Below are the code and all the weights of a small trained network. Each question names an input and a class and asks about switching units off, where a switched-off unit gives its printed mean instead of its output.

import numpy as np


def w(rows, s, z=0):
    codes = np.array(rows[::2]) - 128.0
    scale = np.full(codes.shape[1], s)
    scale[-1] = z or s
    return codes * scale


def f(y):
    return y / 2 * (1 + np.tanh(0.7978845608 * (y + 0.044715 * y**3)))


def log_softmax(a):
    a = a - a.max(-1, keepdims=True)
    return a - np.log(np.exp(a).sum(-1, keepdims=True))


def net(x, mask):
    res = np.array(x, float).reshape(1, 5) / 4 @ E
    y = f(res @ A[0][:, :-1].T + A[0][:, -1])
    res = res + np.where(mask, y, B[0][:, -1]) @ B[0][:, :-1]
    return log_softmax(res[-1] @ U[:, :-1].T + U[:, -1])


A, B = {}, {}
E = w([
[105,123,84,166,7,75,82],'x0',
[114,195,147,72,113,219,18],'x1',
[141,102,124,103,143,93,104],'x2',
[12,220,175,127,142,70,131],'x3',
[116,113,102,135,149,130,119],'x4',
],0.013)
A[0] = w([
[148,95,104,175,57,95,132,176],'neuron 1',
[181,51,20,168,73,108,167,195],'neuron 2',
[53,180,150,58,164,133,142,117],'neuron 3',
[162,174,133,79,167,187,101,124],'neuron 4',
[129,173,211,107,178,137,110,111],'neuron 5',
[113,98,152,160,179,88,174,168],'neuron 6',
[159,122,147,185,112,97,127,101],'neuron 7',
[173,133,165,145,221,105,214,182],'neuron 8',
[4,182,128,61,131,58,158,185],'neuron 9',
[103,127,99,117,29,126,61,95],'neuron 10',
[38,147,154,81,173,138,107,119],'neuron 11',
[112,169,84,97,66,169,6,80],'neuron 12',
[222,137,130,106,120,205,127,219],'neuron 13',
[75,138,145,151,101,104,126,152],'neuron 14',
[127,124,127,209,84,75,146,99],'neuron 15',
[92,173,116,174,129,28,153,110],'neuron 16',
[217,121,86,98,114,176,175,254],'neuron 17',
[80,92,89,49,195,172,101,151],'neuron 18',
[121,155,140,51,126,179,150,137],'neuron 19',
],0.012,0.0074)
B[0] = w([
[100,100,155,140,60,123,132,196],'neuron 1',
[119,68,186,134,46,105,157,242],'neuron 2',
[112,162,165,191,151,36,143,217],'neuron 3',
[115,98,146,187,176,137,83,203],'neuron 4',
[118,127,158,156,193,113,140,199],'neuron 5',
[105,150,42,57,138,147,144,194],'neuron 6',
[67,97,157,135,133,110,127,148],'neuron 7',
[189,119,92,2,166,164,187,225],'neuron 8',
[93,196,108,99,161,75,135,253],'neuron 9',
[128,168,68,41,84,178,223,194],'neuron 10',
[106,175,204,143,206,93,151,210],'neuron 11',
[187,104,112,83,195,171,187,228],'neuron 12',
[170,93,123,138,143,174,85,219],'neuron 13',
[139,177,104,58,153,111,105,173],'neuron 14',
[81,183,113,160,54,138,56,179],'neuron 15',
[77,153,72,94,94,70,106,200],'neuron 16',
[197,41,127,104,71,187,80,219],'neuron 17',
[168,93,138,180,149,142,114,192],'neuron 18',
[156,130,147,158,185,105,96,181],'neuron 19',
],0.0097,0.018)
U = w([
[159,93,92,74,118,205,181,253],'0',
[163,190,76,92,156,100,247,168],'1',
[145,109,133,178,40,103,155,100],'2',
[59,166,82,111,98,107,73,44],'3',
[181,124,105,168,151,168,8,67],'4',
[113,159,159,179,179,102,136,56],'5',
],0.014,0.0039)

Each question gives the input, the list of numbers given to net, and the class t.
The units are the neurons (one row each of A and B). Each row of codes is followed by its name. A weight is (code - 128) times the scale printed after its matrix; where a second scale follows, it is the last column's (A, B and U).
mask holds one flag per neuron, in row order. A switched-off neuron (its flag False) gives its mean, the last column of its row in B, instead of its output. The means were averaged over made-up inputs and are rounded, as every weight is.
A unit's drop is (log p(t) with every unit on - log p(t) with that unit switched off) / (log p(t) with every unit on - log p(t) with every unit switched off).
The circuit of an input: a set's keep is (log p(t) with only the set's units on - log p(t) with every unit switched off) / (log p(t) with every unit on - log p(t) with every unit switched off). Starting from the 12 units with the biggest drops (on a tie, the unit counted first), units are removed one at a time, each time the one whose removal leaves the highest keep (on an exact tie, the one counted first), for as long as the keep stays at least 0.8.
units of the circuit, in order: the units of the circuit, biggest drop first
k most important neurons: the k neurons with the biggest drops, biggest first
drop when u is switched off: that unit's drop, to one decimal
input [4,0,-8,1,-8], class 3: units of the circuit, in order : neuron 8; neuron 15
input [-1,1,6,3,2], class 5: units of the circuit, in order : neuron 10
input [8,0,-6,-5,3], class 2: 3 most important neurons : neuron 2; neuron 8; neuron 1
input [2,0,7,-5,2], class 2: units of the circuit, in order : neuron 8; neuron 2
input [2,8,2,7,-4], class 1: 2 most important neurons : neuron 10; neuron 12
input [7,2,3,-1,5], class 0: 2 most important neurons : neuron 10; neuron 12
input [2,8,5,1,6], class 1: 2 most important neurons : neuron 12; neuron 10
input [1,-6,7,-3,-1], class 2: 2 most important neurons : neuron 2; neuron 12
input [7,2,4,1,-1], class 1: 2 most important neurons : neuron 17; neuron 10
input [-6,5,-5,1,6], class 5: 2 most important neurons : neuron 11; neuron 3
input [2,7,0,3,1], class 1: 2 most important neurons : neuron 12; neuron 10
input [-6,7,8,0,-7], class 4: drop when neuron 13 is switched off : 0.3
input [1,-7,-2,-2,-8], class 2: drop when neuron 12 is switched off : 0.2
input [6,0,-6,1,-6], class 3: units of the circuit, in order : neuron 15
input [-1,-6,2,-1,0], class 0: drop when neuron 8 is switched off : 0.1
